Below is a small trained network, with its code and all its weights. Each question gives an input and a class and asks what happens when units are switched off, that is, made to give their printed mean instead of their output.

import numpy as np


def w(rows, s, z=0):
    codes = np.array(rows[::2]) - 128.0
    scale = np.full(codes.shape[1], s)
    scale[-1] = z or s
    return codes * scale


def norm(h):
    return h / np.sqrt((h * h).mean(-1, keepdims=True) + 1e-5)


def f(y):
    return y / 2 * (1 + np.tanh(0.7978845608 * (y + 0.044715 * y**3)))


def log_softmax(a):
    a = a - a.max(-1, keepdims=True)
    return a - np.log(np.exp(a).sum(-1, keepdims=True))


def net(x, mask):
    res = np.array(x, float).reshape(1, 5) / 4 @ E
    u = 0
    for l in range(2):
        y = f(norm(res) @ A[l][:, :-1].T + A[l][:, -1])
        res = res + np.where(mask[u : u + 9], y, B[l][:, -1]) @ B[l][:, :-1]
        u += 9
    return log_softmax(norm(res)[-1] @ U[:, :-1].T + U[:, -1])


A, B = {}, {}
E = w([
[62,113,121,76,197,181,26,4],'x0',
[160,205,58,230,186,136,105,128],'x1',
[181,52,105,216,45,146,145,26],'x2',
[243,131,70,43,128,117,110,113],'x3',
[78,171,77,129,17,161,50,165],'x4',
],0.0014)
A[0] = w([
[190,148,102,72,122,77,94,109,5],'0.n1',
[65,213,127,57,201,106,154,205,56],'0.n2',
[142,103,96,184,77,138,130,68,141],'0.n3',
[153,159,130,137,73,158,145,183,40],'0.n4',
[86,2,186,7,62,131,142,168,57],'0.n5',
[234,133,51,31,105,49,85,121,43],'0.n6',
[67,161,135,101,97,216,22,71,121],'0.n7',
[252,117,41,23,122,40,80,112,34],'0.n8',
[155,176,137,159,56,101,162,202,108],'0.n9',
],0.0027,0.0017)
B[0] = w([
[125,117,139,129,157,162,145,130,80],'0.n1',
[185,79,162,153,93,125,52,141,210],'0.n2',
[134,131,143,112,119,134,84,166,179],'0.n3',
[132,108,96,107,153,97,135,103,86],'0.n4',
[160,253,156,145,121,109,140,58,233],'0.n5',
[95,124,149,142,130,194,170,148,190],'0.n6',
[119,111,85,110,113,89,158,149,255],'0.n7',
[99,130,151,134,125,206,150,147,214],'0.n8',
[97,107,77,92,130,104,130,102,187],'0.n9',
],0.0045,0.00091)
A[1] = w([
[169,66,188,144,253,101,202,93,11],'1.n1',
[1,108,204,228,116,84,117,142,180],'1.n2',
[186,100,181,142,228,91,182,93,4],'1.n3',
[84,109,123,67,175,173,44,28,82],'1.n4',
[152,192,48,225,197,143,100,141,124],'1.n5',
[107,201,156,63,169,112,91,206,130],'1.n6',
[94,101,103,99,150,126,57,90,71],'1.n7',
[190,53,115,193,52,162,148,46,53],'1.n8',
[192,137,139,134,66,91,222,200,73],'1.n9',
],0.0039,0.0014)
B[1] = w([
[92,159,49,97,3,148,70,158,221],'1.n1',
[201,134,95,70,163,222,159,133,238],'1.n2',
[103,143,80,128,42,132,85,134,186],'1.n3',
[105,130,109,215,192,73,219,176,249],'1.n4',
[98,138,242,39,73,105,179,45,197],'1.n5',
[175,48,152,204,118,129,96,84,228],'1.n6',
[159,130,103,144,108,70,179,180,153],'1.n7',
[154,115,205,116,208,95,50,220,194],'1.n8',
[45,122,87,171,236,95,133,70,214],'1.n9',
],0.0038,0.0017)
U = w([
[82,117,60,170,189,59,197,141,134],'0',
[114,139,61,110,49,138,78,138,249],'1',
[186,89,205,150,159,110,44,168,110],'2',
[132,178,215,103,106,116,165,35,85],'3',
[147,124,118,109,156,254,175,153,57],'4',
],0.0082,0.0018)

Each question gives the input, the list of numbers given to net, and the class t.
The units are the neurons (one row each of A and B). Each row of codes is followed by its name. A weight is (code - 128) times the scale printed after its matrix; where a second scale follows, it is the last column's (A, B and U).
mask holds one flag per neuron, layer by layer. A switched-off neuron (its flag False) gives its mean, the last column of its row in B, instead of its output. The means were averaged over made-up inputs and are rounded, as every weight is.
A unit's drop is (log p(t) with every unit on - log p(t) with that unit switched off) / (log p(t) with every unit on - log p(t) with every unit switched off).
most important unit: the unit with the biggest drop
top k neurons: the k neurons with the biggest drops, biggest first
top k neurons in layer l: the k neurons of layer l with the biggest drops, biggest first
input [1,-2,-8,7,7], class 2: most important unit : 1.n6
input [-7,8,-3,-1,-3], class 3: top 3 neurons : 1.n5, 0.n7, 1.n4
input [6,6,6,-8,7], class 4: top 3 neurons in layer 1 : 1.n2, 1.n1, 1.n3
input [5,0,-8,1,1], class 2: top 2 neurons in layer 0 : 0.n2, 0.n9
input [2,-3,-8,6,-5], class 2: top 3 neurons : 1.n6, 0.n2, 1.n2
input [4,-4,5,8,-3], class 4: top 2 neurons : 0.n8, 0.n2
input [5,-4,0,7,4], class 4: top 2 neurons in layer 0 : 0.n8, 0.n6
input [-3,7,-8,1,-1], class 2: top 2 neurons : 0.n2, 0.n5
input [-5,-2,3,2,-7], class 1: top 4 neurons : 1.n1, 1.n3, 1.n4, 0.n7
input [5,6,5,1,-4], class 3: top 3 neurons : 1.n5, 0.n2, 0.n9
input [5,5,-4,-2,4], class 0: top 2 neurons : 0.n5, 1.n4
input [2,3,-6,-4,4], class 2: top 2 neurons in layer 1 : 1.n1, 1.n6
input [-8,-6,-4,-4,4], class 0: top 2 neurons : 1.n9, 1.n5
input [-7,-2,-2,2,4], class 0: most important unit : 1.n9
input [-7,8,-7,7,2], class 3: top 4 neurons : 1.n5, 0.n7, 1.n4, 1.n8
input [7,1,8,-4,-7], class 2: top 3 neurons in layer 1 : 1.n8, 1.n9, 1.n2
input [-4,7,-8,-5,-7], class 2: top 3 neurons : 0.n2, 0.n5, 1.n6
input [3,1,6,2,-8], class 1: top 2 neurons : 1.n1, 1.n3
input [-6,-5,-5,-8,0], class 4: top 2 neurons in layer 0 : 0.n7, 0.n2
input [3,-1,-5,-7,-6], class 4: top 2 neurons in layer 1 : 1.n2, 1.n8
input [1,-2,0,4,1], class 4: top neuron in layer 0 : 0.n8
input [1,5,-5,5,-5], class 1: top 4 neurons in layer 1 : 1.n1, 1.n3, 1.n8, 1.n2
